[[128 142 113]
 [108 136 114]
 [112 132 122]
 [119 119 150]]
->
[128 136 122]

[[121 131 127 135]
 [135 125 144 125]
 [143 153 138 133]
 [117 119 134 133]
 [129 130 134 135]]
->
[121 125 138 133]

[[144 108 149]
 [126 116 116]]
->
[144 116]

[[151 111 132]
 [116 129 139]
 [143 148 123]]
->
[151 129 123]

[[132 141 124]
 [100 137 104]
 [114 138 114]]
->
[132 137 114]

[[133 128 122]
 [138 111 150]
 [122 138 114]]
->
[133 111 114]
---
[[133  98 126 121]
 [128 116 129 124]
 [134 112 125 127]]
->
[133 116 125]

[[146 103 122 100]
 [142 104 121 102]
 [130 113 122 118]]
->
[146 104 122]

[[126 144 127]
 [128 106 129]
 [127 131 128]
 [129 114 129]]
->
[126 106 128]

[[128 127 127 130 128]
 [105 129 127 126 128]]
->
[128 129]

[[133 106 124]
 [152 119 107]
 [143 145 113]]
->
[133 119 113]

[[132 144 129 130 132]
 [134 133 122 130 111]
 [123 123 128 136 140]
 [136 155 128 133 125]]
->
[132 133 128 133]

[[129 129 119 134]
 [109 131 121 143]
 [120 100 130 145]]
->
[129 131 130]

[[134 115 118]
 [113  99 137]
 [126 131 133]]
->
[134  99 133]

[[135 101]
 [122 113]]
->
[135 113]
---
[[135 131 120 121 120]
 [126 125 145 123 115]
 [131 136 115 129 137]
 [131 112 143 107 105]]
->
[135 125 115 107]

[[124 102 131 126]
 [134 117 142 122]
 [129 129 138 117]]
->
[124 117 138]

[[109 123 139]
 [158 132 111]
 [146 143 130]]
->
[109 132 130]

[[130 125 126 128]
 [131 123 109 127]
 [126 137 116 129]
 [131 131 151 131]
 [128 125 139 126]]
->
[130 123 116 131]

[[126 107 125 120 132]
 [126 108 124 121 132]
 [135 139 112 132 116]
 [134 137 110 134 119]]
->
[126 108 112 134]

[[121 143 127 115 145]
 [121 137 133 108 136]
 [152 123 127 142 106]
 [140 122 131 138 112]]
->
[121 137 127 138]
---
[[105 158]
 [142 103]
 [111 129]
 [147 101]
 [117 153]]
->
[[117 147 111 142 105]
 [153 101 129 103 158]]

[[105 138 138 134 115 121 152 136 140 109 142 106 124 135 118]
 [119 148 141 120 141 130 143 127 114 127 145 124 144 144 146]]
->
[[119 105]
 [148 138]
 [141 138]
 [120 134]
 [141 115]
 [130 121]
 [143 152]
 [127 136]
 [114 140]
 [127 109]
 [145 142]
 [124 106]
 [144 124]
 [144 135]
 [146 118]]

[[127 115]
 [137 127]
 [130 116]
 [154 124]
 [125 138]
 [130 120]
 [131 120]
 [120 124]
 [131 117]
 [126 141]
 [133 141]]
->
[[133 126 131 120 131 130 125 154 130 137 127]
 [141 141 117 124 120 120 138 124 116 127 115]]

[[112 108 135 135 134 121 138]
 [142 156 124 124 132 151 114]
 [139 140 136 136 133 130 122]
 [129 129 134 134 133 127 127]
 [147 152 107 107 110 138 117]
 [111 119 138 138 144 137 133]
 [103  98 148 148 147 118 143]
 [115 130 130 130 143 151 128]
 [ 99 107 125 125 136 138 139]
 [107 104 128 128 129 121 140]]
->
[[107  99 115 103 111 147 129 139 142 112]
 [104 107 130  98 119 152 129 140 156 108]
 [128 125 130 148 138 107 134 136 124 135]
 [128 125 130 148 138 107 134 136 124 135]
 [129 136 143 147 144 110 133 133 132 134]
 [121 138 151 118 137 138 127 130 151 121]
 [140 139 128 143 133 117 127 122 114 138]]

[[139 127 141 129 127 128 121 146 128 129]
 [117 115 138 132 114 127 134 106 133 111]
 [120 127 104 113 138 105 107 110 102 101]]
->
[[120 117 139]
 [127 115 127]
 [104 138 141]
 [113 132 129]
 [138 114 127]
 [105 127 128]
 [107 134 121]
 [110 106 146]
 [102 133 128]
 [101 111 129]]

[[137 146 133 120]
 [147 140 124 130]
 [123 131 132 134]
 [141 126 124 128]
 [132 133 133 126]
 [123 122 128 134]
 [134 144 129 119]
 [129 139 136 125]
 [106 119 141 130]
 [139 132 130 121]
 [143 135 119 124]
 [134 122 138 131]]
->
[[134 143 139 106 129 134 123 132 141 123 147 137]
 [122 135 132 119 139 144 122 133 126 131 140 146]
 [138 119 130 141 136 129 128 133 124 132 124 133]
 [131 124 121 130 125 119 134 126 128 134 130 120]]

[[149 122 124 130 108 142 130 114 116 124]
 [128 124 117 143 144 110 117 133 129 137]
 [129 134 115 106 119 111 116 108 138 130]
 [138 106 107 130 110 116 111 140 124 111]
 [133 107 117 139 131 117 128 129 149 116]
 [149 115 145 123 142 126 137 137 136 133]]
->
[[149 133 138 129 128 149]
 [115 107 106 134 124 122]
 [145 117 107 115 117 124]
 [123 139 130 106 143 130]
 [142 131 110 119 144 108]
 [126 117 116 111 110 142]
 [137 128 111 116 117 130]
 [137 129 140 108 133 114]
 [136 149 124 138 129 116]
 [133 116 111 130 137 124]]

[[137 109 123 123 132 103 123 119 128 135 102]
 [133 112 123 118 126 108 124 117 125 134 106]]
->
[[133 137]
 [112 109]
 [123 123]
 [118 123]
 [126 132]
 [108 103]
 [124 123]
 [117 119]
 [125 128]
 [134 135]
 [106 102]]

[[110 115]
 [106 117]
 [112 114]]
->
[[112 106 110]
 [114 117 115]]
---
[[134 141 139]
 [100 152 115]
 [133 111 102]]
->
[[141 139]
 [152 115]]

[[145 152 113]
 [116 106 110]
 [117 115 145]]
->
[[152 113]
 [106 110]]

[[127 129 143 130 122]
 [126 122 123 133 110]
 [123 122 102 120 128]]
->
[[129 143]
 [122 123]]

[[126 119 137]
 [106 138 120]
 [112 138 100]]
->
[[119 137]
 [138 120]]

[[134 139 111]
 [115 112 150]
 [135 141 111]
 [121 114 127]]
->
[[139 111]
 [112 150]]

[[129 118 148 148 116]
 [139 150 143 142 137]
 [140 123 142 149 106]]
->
[[118 148]
 [150 143]]
---
[[152 127]
 [131 127]
 [126 129]
 [126 130]
 [128 128]
 [115 126]
 [130 130]
 [126 129]
 [134 129]]
->
[[129 134]
 [129 126]
 [130 130]
 [126 115]
 [128 128]
 [130 126]
 [129 126]
 [127 131]
 [127 152]]

[[132 105 113 109 140]
 [124 132 141 153 155]]
->
[[155 153 141 132 124]
 [140 109 113 105 132]]

[[121 150 133 138]
 [134 119 109 127]
 [130 147 155 111]
 [134 149 126 152]]
->
[[152 126 149 134]
 [111 155 147 130]
 [127 109 119 134]
 [138 133 150 121]]

[[149 121]
 [144 109]
 [112 136]
 [117 129]
 [119 130]]
->
[[130 119]
 [129 117]
 [136 112]
 [109 144]
 [121 149]]

[[123 108 108]
 [123 108 108]
 [105 110 128]
 [106 110 123]
 [115 109 111]
 [111 110 142]
 [117 109 110]
 [118 109 147]
 [122 109 108]]
->
[[108 109 122]
 [147 109 118]
 [110 109 117]
 [142 110 111]
 [111 109 115]
 [123 110 106]
 [128 110 105]
 [108 108 123]
 [108 108 123]]

[[124 124 119 149 114 123 121]
 [124 127 119 149 115 123 119]
 [124 122 119 149 114 123 121]
 [124 124 119 149 114 123 119]]
->
[[119 123 114 149 119 124 124]
 [121 123 114 149 119 122 124]
 [119 123 115 149 119 127 124]
 [121 123 114 149 119 124 124]]
